Below is a small trained network, with its code and all its weights. Each question gives an input and a class and asks what happens when units are switched off, that is, made to give their printed mean instead of their output.

import numpy as np


def w(rows, s, z=0):
    codes = np.array(rows[::2]) - 128.0
    scale = np.full(codes.shape[1], s)
    scale[-1] = z or s
    return codes * scale


def f(y):
    return y / 2 * (1 + np.tanh(0.7978845608 * (y + 0.044715 * y**3)))


def log_softmax(a):
    a = a - a.max(-1, keepdims=True)
    return a - np.log(np.exp(a).sum(-1, keepdims=True))


def net(x, mask):
    res = np.array(x, float).reshape(1, 8) / 4 @ E
    y = f(res @ A[0][:, :-1].T + A[0][:, -1])
    res = res + np.where(mask, y, B[0][:, -1]) @ B[0][:, :-1]
    return log_softmax(res[-1] @ U[:, :-1].T + U[:, -1])


A, B = {}, {}
E = w([
[212,151,176,182,165,51,88,36,143],'x0',
[125,150,22,191,151,174,163,164,165],'x1',
[151,211,152,54,100,147,130,199,136],'x2',
[77,134,117,50,212,106,106,203,214],'x3',
[96,187,126,193,172,37,127,174,107],'x4',
[123,139,117,147,101,24,166,75,164],'x5',
[189,147,206,113,147,111,202,157,162],'x6',
[254,158,90,74,78,150,106,143,106],'x7',
],0.0093)
A[0] = w([
[106,147,4,203,86,244,138,83,115,227],'neuron 1',
[199,215,156,215,117,128,184,188,130,61],'neuron 2',
[133,91,170,203,141,98,166,57,138,254],'neuron 3',
[203,104,140,126,62,184,182,202,45,148],'neuron 4',
[171,125,134,130,45,107,182,44,149,135],'neuron 5',
[90,146,83,119,173,149,91,144,131,173],'neuron 6',
[108,70,155,157,157,91,140,52,147,92],'neuron 7',
[167,100,107,114,77,129,151,97,133,148],'neuron 8',
[165,102,194,172,144,182,89,63,44,158],'neuron 9',
[73,133,233,169,107,57,181,173,67,169],'neuron 10',
[79,132,124,122,135,246,172,212,161,138],'neuron 11',
[109,139,48,167,87,175,122,109,129,125],'neuron 12',
],0.015,0.0026)
B[0] = w([
[130,130,183,79,4,185,133,135,70,252],'neuron 1',
[211,239,94,150,181,91,67,118,148,214],'neuron 2',
[103,110,138,162,218,117,50,103,94,227],'neuron 3',
[166,140,110,92,60,209,87,71,115,231],'neuron 4',
[99,90,142,107,117,18,164,68,139,206],'neuron 5',
[120,125,164,133,110,167,150,152,143,181],'neuron 6',
[175,135,102,161,201,131,111,82,81,202],'neuron 7',
[109,99,101,153,68,101,142,74,119,171],'neuron 8',
[99,141,197,203,130,150,150,143,27,212],'neuron 9',
[56,144,226,147,58,112,131,178,152,207],'neuron 10',
[33,39,92,127,217,166,133,205,147,247],'neuron 11',
[174,122,143,139,81,147,178,95,98,191],'neuron 12',
],0.016,0.019)
U = w([
[137,176,143,118,148,136,41,137,123,165],'0',
[164,128,96,77,84,50,141,69,129,91],'1',
[49,95,178,95,111,143,154,206,145,169],'2',
[122,139,121,171,255,60,122,179,132,40],'3',
[155,119,117,88,74,243,144,161,35,189],'4',
[189,228,88,109,132,71,132,185,184,3],'5',
[132,176,233,190,104,62,135,129,51,184],'6',
],0.0085,0.0034)

Each question gives the input, the list of numbers given to net, and the class t.
The units are the neurons (one row each of A and B). Each row of codes is followed by its name. A weight is (code - 128) times the scale printed after its matrix; where a second scale follows, it is the last column's (A, B and U).
mask holds one flag per neuron, in row order. A switched-off neuron (its flag False) gives its mean, the last column of its row in B, instead of its output. The means were averaged over made-up inputs and are rounded, as every weight is.
A unit's drop is (log p(t) with every unit on - log p(t) with that unit switched off) / (log p(t) with every unit on - log p(t) with every unit switched off).
The circuit of an input: a set's keep is (log p(t) with only the set's units on - log p(t) with every unit switched off) / (log p(t) with every unit on - log p(t) with every unit switched off). Starting from all 12 units, units are removed one at a time, each time the one whose removal leaves the highest keep (on an exact tie, the one counted first), for as long as the keep stays at least 0.8.
units of the circuit, in order: the units of the circuit, biggest drop first
top k neurons: the k neurons with the biggest drops, biggest first
drop of u: that unit's drop, to one decimal
input [3,7,-1,6,0,-6,3,4], class 2: top 4 neurons	(neuron 3; neuron 7; neuron 11; neuron 6)
input [3,-7,-6,5,-5,-8,-6,6], class 6: units of the circuit, in order	(neuron 9)
input [0,6,-7,8,-3,-7,-4,-4], class 2: top 3 neurons	(neuron 11; neuron 4; neuron 2)
input [-7,-3,3,5,-8,5,-5,3], class 2: top 4 neurons	(neuron 11; neuron 7; neuron 1; neuron 2)
input [4,7,-3,-6,7,6,7,-3], class 3: top 3 neurons	(neuron 3; neuron 2; neuron 1)
input [5,4,-6,2,5,-4,2,-8], class 3: top 2 neurons	(neuron 1; neuron 3)
input [2,4,7,4,3,0,6,-1], class 3: top 2 neurons	(neuron 1; neuron 4)
input [-8,0,-6,-2,7,0,-8,-6], class 4: top 2 neurons	(neuron 1; neuron 12)
input [-3,4,0,-5,-4,6,2,-1], class 1: units of the circuit, in order	(neuron 5; neuron 9)
input [0,-1,6,2,-8,8,-4,-7], class 1: top 3 neurons	(neuron 11; neuron 9; neuron 3)
input [0,-2,4,6,-5,5,5,2], class 1: top 2 neurons	(neuron 11; neuron 10)
input [-6,-1,-2,5,6,8,0,-1], class 2: top 2 neurons	(neuron 2; neuron 9)
input [-7,1,6,2,-6,3,1,-6], class 2: drop of neuron 4	0.0
input [-6,-1,7,5,-7,7,0,2], class 2: units of the circuit, in order	(neuron 11)
input [8,-4,0,8,5,1,-1,8], class 5: drop of neuron 11	0.3
input [5,-8,-2,5,3,7,-6,-2], class 3: drop of neuron 1	0.7
